Below is a small trained network, with its code and all its weights. Each question gives an input and a target symbol and asks what happens when units are switched off, that is, made to give their printed mean instead of their output.

import numpy as np


def w(rows, s, z=0):
    codes = np.array(rows[::2]) - 128.0
    scale = np.full(codes.shape[1], s)
    scale[-1] = z or s
    return codes * scale


def norm(h):
    return h / np.sqrt((h * h).mean(-1, keepdims=True) + 1e-5)


def f(y):
    return np.maximum(y, 0)


def softmax(a):
    e = np.exp(a - a.max(-1, keepdims=True))
    return e / e.sum(-1, keepdims=True)


def log_softmax(a):
    a = a - a.max(-1, keepdims=True)
    return a - np.log(np.exp(a).sum(-1, keepdims=True))


def net(x, mask):
    ids = ['ΛΣΦαβδεημξπτψ'.index(c) for c in x.split()]
    T = len(ids)
    res = E[ids] + P[:T]
    u = 0
    for l in range(2):
        q, k, v = (norm(res) @ M[l].T for M in (Q, K, V))
        z = softmax(np.where(np.tri(T) > 0, q @ k.T / 3**0.5, -1e9)) @ v
        res = res + np.where(mask[u], z, O[l][:, -1]) @ O[l][:, :-1]
        u += 1
        y = f(norm(res) @ A[l][:, :-1].T + A[l][:, -1])
        res = res + np.where(mask[u : u + 4], y, B[l][:, -1]) @ B[l][:, :-1]
        u += 4
    return log_softmax(norm(res)[-1] @ U[:, :-1].T + U[:, -1])


Q, K, V, O, A, B = {}, {}, {}, {}, {}, {}
E = w([
[89,104,237,123,132,167],'Λ',
[101,163,111,43,216,126],'Σ',
[110,217,130,95,130,44],'Φ',
[76,195,133,166,134,122],'α',
[150,68,53,80,113,7],'β',
[95,170,93,72,33,134],'δ',
[79,166,138,86,120,171],'ε',
[105,121,27,99,158,140],'η',
[169,226,190,94,189,77],'μ',
[134,190,77,110,104,105],'ξ',
[130,130,163,172,64,165],'π',
[241,214,141,218,139,104],'τ',
[104,137,62,200,43,127],'ψ',
],0.019)
P = w([
[164,166,245,213,174,246],'0',
[186,171,226,191,120,223],'1',
[193,197,220,191,142,252],'2',
[181,189,209,168,139,231],'3',
[179,202,203,164,135,226],'4',
[172,180,197,137,127,212],'5',
[175,193,191,139,136,208],'6',
[156,212,183,132,151,215],'7',
[162,190,170,122,155,212],'8',
[153,195,167,126,149,215],'9',
[127,190,190,121,122,179],'10',
],0.0033)
Q[0] = w([
[188,121,137,127,58,103],'0.h0',
[152,84,2,171,85,131],'0.h0',
[164,214,84,142,80,120],'0.h0',
],0.019)
K[0] = w([
[201,127,94,170,80,115],'0.h0',
[97,119,2,165,81,76],'0.h0',
[144,227,85,148,64,110],'0.h0',
],0.018)
V[0] = w([
[152,119,2,201,152,166],'0.h0',
[147,143,190,167,87,134],'0.h0',
[69,78,105,170,179,116],'0.h0',
],0.0092)
O[0] = w([
[114,97,114,88,70,2,124],'0.h0',
[21,150,216,125,148,143,143],'0.h0',
[213,73,92,133,65,166,4],'0.h0',
],0.0081,0.0028)
A[0] = w([
[8,48,54,206,66,101,122],'0.n0',
[62,180,95,210,50,182,225],'0.n1',
[105,112,141,28,127,133,3],'0.n2',
[135,174,167,70,142,214,178],'0.n3',
],0.015,0.003)
B[0] = w([
[219,216,244,50,109,151,197],'0.n0',
[141,139,183,121,247,83,219],'0.n1',
[185,217,80,132,167,148,153],'0.n2',
[128,126,212,97,182,148,249],'0.n3',
],0.013,0.012)
Q[1] = w([
[139,3,79,201,128,184],'1.h0',
[63,90,188,214,32,199],'1.h0',
[31,73,68,238,109,132],'1.h0',
],0.016)
K[1] = w([
[151,49,163,84,63,99],'1.h0',
[163,128,226,46,102,204],'1.h0',
[74,86,250,82,85,130],'1.h0',
],0.015)
V[1] = w([
[109,37,121,177,104,188],'1.h0',
[230,135,150,254,118,168],'1.h0',
[79,210,81,191,86,191],'1.h0',
],0.0094)
O[1] = w([
[211,181,161,86,125,99,10],'1.h0',
[185,133,100,154,253,172,128],'1.h0',
[104,156,102,158,118,63,83],'1.h0',
],0.011,0.014)
A[1] = w([
[123,135,126,135,154,46,231],'1.n0',
[117,86,204,223,146,163,91],'1.n1',
[101,169,162,124,184,147,250],'1.n2',
[137,140,131,249,118,140,191],'1.n3',
],0.018,0.0015)
B[1] = w([
[100,79,114,100,236,107,158],'1.n0',
[248,48,53,155,72,93,191],'1.n1',
[81,161,63,158,26,108,248],'1.n2',
[120,232,69,97,155,88,140],'1.n3',
],0.012,0.018)
U = w([
[155,190,224,110,137,142,57],'Λ',
[93,140,43,90,110,245,94],'Σ',
[26,122,113,99,184,85,3],'Φ',
[181,179,111,210,39,155,99],'α',
[209,108,76,86,66,164,97],'β',
[166,152,56,174,209,113,173],'δ',
[154,63,103,53,137,94,144],'ε',
[113,74,179,141,147,195,234],'η',
[122,216,155,89,124,105,215],'μ',
[38,97,92,139,70,88,162],'ξ',
[158,57,162,200,108,158,100],'π',
[157,105,170,202,130,64,78],'τ',
[169,180,38,181,92,64,54],'ψ',
],0.011,0.0066)

Each question gives the input, a string of symbols that net reads in full, and the target symbol t.
The units are the heads (3 rows each of Q, K, V and O) and the neurons (one row each of A and B). Each row of codes is followed by its name. A weight is (code - 128) times the scale printed after its matrix; where a second scale follows, it is the last column's (O, A, B and U).
mask holds one flag per unit, layer by layer, with each layer's heads first. A switched-off unit (its flag False) gives its mean, the last column of its rows in O or B, instead of its output. The means were averaged over made-up inputs and are rounded, as every weight is.
A unit's drop is (log p(t) with every unit on - log p(t) with that unit switched off) / (log p(t) with every unit on - log p(t) with every unit switched off).
The circuit of an input: a set's keep is (log p(t) with only the set's units on - log p(t) with every unit switched off) / (log p(t) with every unit on - log p(t) with every unit switched off). Starting from all 10 units, units are removed one at a time, each time the one whose removal leaves the highest keep (on an exact tie, the one counted first), for as long as the keep stays at least 0.8.
circuit, biggest first: the units of the circuit, biggest drop first
most important unit: the unit with the biggest drop
top k neurons: the k neurons with the biggest drops, biggest first
k most important neurons of layer l: the k neurons of layer l with the biggest drops, biggest first
input β Λ Σ, target η: circuit, biggest first	[0.h0]
input μ ψ β Σ Λ β ψ η ξ, target ξ: circuit, biggest first	[1.h0 0.n0]
input ε ε Σ μ Σ η ξ η Σ μ, target ξ: top 2 neurons	[0.n0 0.n3]
input η ψ ψ ε δ τ β τ Φ ε, target δ: circuit, biggest first	[0.n0 1.h0]
input β μ β π α β Σ δ Σ η, target β: 2 most important neurons of layer 1	[1.n2 1.n0]
input δ τ μ, target δ: top 3 neurons	[0.n3 0.n0 1.n1]
input α Λ τ ξ α β, target ξ: circuit, biggest first	[0.h0 0.n3 1.h0 1.n1]
input Σ Λ μ Σ ψ τ β Σ Φ, target δ: top 3 neurons	[0.n0 0.n3 1.n1]
input β ψ Σ β, target μ: top 3 neurons	[0.n0 1.n1 0.n2]
input ε ξ μ ξ τ α, target δ: top 2 neurons	[0.n1 1.n1]
input ψ Φ ξ, target Φ: circuit, biggest first	[0.h0 0.n0 1.n0]
input ε ψ β, target μ: circuit, biggest first	[0.n0 1.n1]
input α ε β μ Σ ε π β, target β: circuit, biggest first	[0.n1 0.h0]
input Σ β ψ ε β μ, target α: top 2 neurons	[0.n1 1.n2]
input ε ψ η, target μ: top 3 neurons	[0.n0 1.n1 1.n2]
input δ ξ Σ τ β, target δ: top neuron	[0.n3]
input δ τ Σ Σ Σ Σ β ε, target δ: top 4 neurons	[0.n0 0.n3 0.n1 1.n1]
input ψ Σ Σ δ τ β Σ Λ ε, target η: top 2 neurons	[0.n3 0.n2]
input ψ τ μ π, target δ: top 4 neurons	[0.n1 0.n3 0.n0 1.n1]
input τ τ Σ Λ Σ η, target β: top neuron	[0.n1]
input β δ τ ψ Φ Σ Σ β ξ ε, target ξ: top 3 neurons	[0.n0 1.n2 0.n3]
input ψ Σ Σ τ β Λ Λ α, target δ: top 2 neurons	[0.n1 0.n0]
input μ Φ μ, target α: top 4 neurons	[0.n1 1.n1 1.n2 0.n0]
input Φ β τ δ, target δ: 3 most important neurons of layer 0	[0.n1 0.n3 0.n0]
input Σ Σ ε α δ ε β Σ π Λ Σ, target Σ: 2 most important neurons of layer 1	[1.n2 1.n1]
input Σ η α Φ β ξ β ε β τ, target ψ: 2 most important neurons of layer 1	[1.n1 1.n3]
input τ β ξ Φ, target ξ: most important unit	0.h0
input ε ψ ξ ε β Λ ξ ε α, target ξ: 3 most important neurons of layer 0	[0.n0 0.n3 0.n2]
input μ τ π, target δ: 2 most important neurons of layer 0	[0.n1 0.n3]
